Here is a tiny trained network, its code and every weight. The questions are about switching its units off for an input and a class, where a switched-off unit gives its printed mean instead of its output.

import numpy as np


def w(rows, s, z=0):
    codes = np.array(rows[::2]) - 128.0
    scale = np.full(codes.shape[1], s)
    scale[-1] = z or s
    return codes * scale


def norm(h):
    return h / np.sqrt((h * h).mean(-1, keepdims=True) + 1e-5)


def f(y):
    return y / 2 * (1 + np.tanh(0.7978845608 * (y + 0.044715 * y**3)))


def log_softmax(a):
    a = a - a.max(-1, keepdims=True)
    return a - np.log(np.exp(a).sum(-1, keepdims=True))


def net(x, mask):
    res = np.array(x, float).reshape(1, 4) / 4 @ E
    u = 0
    for l in range(3):
        y = f(norm(res) @ A[l][:, :-1].T + A[l][:, -1])
        res = res + np.where(mask[u : u + 10], y, B[l][:, -1]) @ B[l][:, :-1]
        u += 10
    return log_softmax(norm(res)[-1] @ U[:, :-1].T + U[:, -1])


A, B = {}, {}
E = w([
[120,119,220],'x0',
[77,95,145],'x1',
[253,139,92],'x2',
[116,47,139],'x3',
],0.0049)
A[0] = w([
[168,90,122,40],'L0N0',
[252,54,191,149],'L0N1',
[136,170,97,152],'L0N2',
[103,103,17,144],'L0N3',
[88,61,61,230],'L0N4',
[164,117,166,64],'L0N5',
[85,172,138,9],'L0N6',
[81,93,197,81],'L0N7',
[98,191,104,148],'L0N8',
[32,179,78,159],'L0N9',
],0.011,0.0011)
B[0] = w([
[108,253,59,140],'L0N0',
[32,79,156,254],'L0N1',
[31,63,220,152],'L0N2',
[170,111,199,210],'L0N3',
[199,89,129,212],'L0N4',
[128,201,97,142],'L0N5',
[78,171,172,154],'L0N6',
[116,113,120,231],'L0N7',
[205,165,187,168],'L0N8',
[171,239,96,238],'L0N9',
],0.0058,0.0044)
A[1] = w([
[79,114,169,255],'L1N0',
[144,73,121,155],'L1N1',
[114,174,166,126],'L1N2',
[157,52,130,217],'L1N3',
[118,18,96,154],'L1N4',
[132,244,126,108],'L1N5',
[120,98,99,178],'L1N6',
[111,155,184,45],'L1N7',
[113,133,251,139],'L1N8',
[102,200,158,57],'L1N9',
],0.016,0.00079)
B[1] = w([
[144,160,88,207],'L1N0',
[96,111,130,162],'L1N1',
[80,180,141,188],'L1N2',
[110,148,142,186],'L1N3',
[124,154,112,223],'L1N4',
[141,2,30,228],'L1N5',
[120,166,105,140],'L1N6',
[66,112,157,187],'L1N7',
[172,133,160,254],'L1N8',
[95,123,123,205],'L1N9',
],0.0064,0.0084)
A[2] = w([
[116,175,152,79],'L2N0',
[146,184,141,128],'L2N1',
[67,8,254,235],'L2N2',
[121,71,108,189],'L2N3',
[200,184,46,164],'L2N4',
[183,107,72,119],'L2N5',
[108,163,195,24],'L2N6',
[98,135,233,2],'L2N7',
[170,151,100,122],'L2N8',
[90,72,112,242],'L2N9',
],0.0099,0.0011)
B[2] = w([
[128,130,108,135],'L2N0',
[142,189,202,125],'L2N1',
[219,113,126,254],'L2N2',
[248,199,112,166],'L2N3',
[106,66,164,166],'L2N4',
[156,67,242,164],'L2N5',
[164,47,192,156],'L2N6',
[138,71,153,185],'L2N7',
[165,27,253,129],'L2N8',
[225,187,84,191],'L2N9',
],0.0053,0.006)
U = w([
[69,64,106,234],'0',
[216,146,96,167],'1',
[140,10,161,112],'2',
[254,223,38,103],'3',
[54,80,116,2],'4',
],0.0079,0.0053)

Each question gives the input, the list of numbers given to net, and the class t.
The units are the neurons (one row each of A and B). Each row of codes is followed by its name. A weight is (code - 128) times the scale printed after its matrix; where a second scale follows, it is the last column's (A, B and U).
mask holds one flag per neuron, layer by layer. A switched-off neuron (its flag False) gives its mean, the last column of its row in B, instead of its output. The means were averaged over made-up inputs and are rounded, as every weight is.
A unit's drop is (log p(t) with every unit on - log p(t) with that unit switched off) / (log p(t) with every unit on - log p(t) with every unit switched off).
most important unit: the unit with the biggest drop
top k neurons: the k neurons with the biggest drops, biggest first
top k neurons in layer l: the k neurons of layer l with the biggest drops, biggest first
drop when u is switched off: that unit's drop, to one decimal
input [2,-7,7,5], class 0: most important unit => L0N1
input [-6,0,4,4], class 2: top 2 neurons in layer 2 => L2N5, L2N4
input [5,-4,0,8], class 3: top 2 neurons => L0N1, L0N3
input [3,5,4,7], class 3: top 2 neurons in layer 0 => L0N1, L0N9
input [1,7,7,-5], class 0: top 3 neurons in layer 2 => L2N2, L2N9, L2N3
input [-2,0,3,7], class 3: top 2 neurons => L0N1, L0N9
input [2,1,1,0], class 4: top 2 neurons in layer 0 => L0N1, L0N5
input [-4,5,-3,-2], class 1: top 2 neurons => L1N5, L2N3
input [-1,-3,-1,5], class 3: top 4 neurons => L0N4, L1N1, L0N9, L1N5
input [-5,-8,-8,-8], class 0: top 2 neurons => L0N9, L2N2
input [1,-4,-2,5], class 3: top 3 neurons => L0N9, L1N2, L2N9
input [6,0,8,2], class 0: top 2 neurons in layer 1 => L1N5, L1N0
input [3,1,-6,7], class 3: top 2 neurons in layer 1 => L1N2, L1N0
input [-7,-4,8,-6], class 0: most important unit => L2N4
input [-3,-5,-1,7], class 3: top 2 neurons in layer 0 => L0N9, L0N8
input [-1,5,-2,0], class 1: top 2 neurons in layer 2 => L2N3, L2N9
input [0,5,6,-2], class 0: top 3 neurons in layer 2 => L2N2, L2N3, L2N9
input [-2,-2,8,-6], class 0: drop when L2N4 is switched off => 0.1
input [-5,1,8,-4], class 0: drop when L2N4 is switched off => 0.2
input [-6,7,-1,6], class 1: drop when L1N1 is switched off => 0.3
input [-8,7,3,-5], class 2: top neuron => L0N3
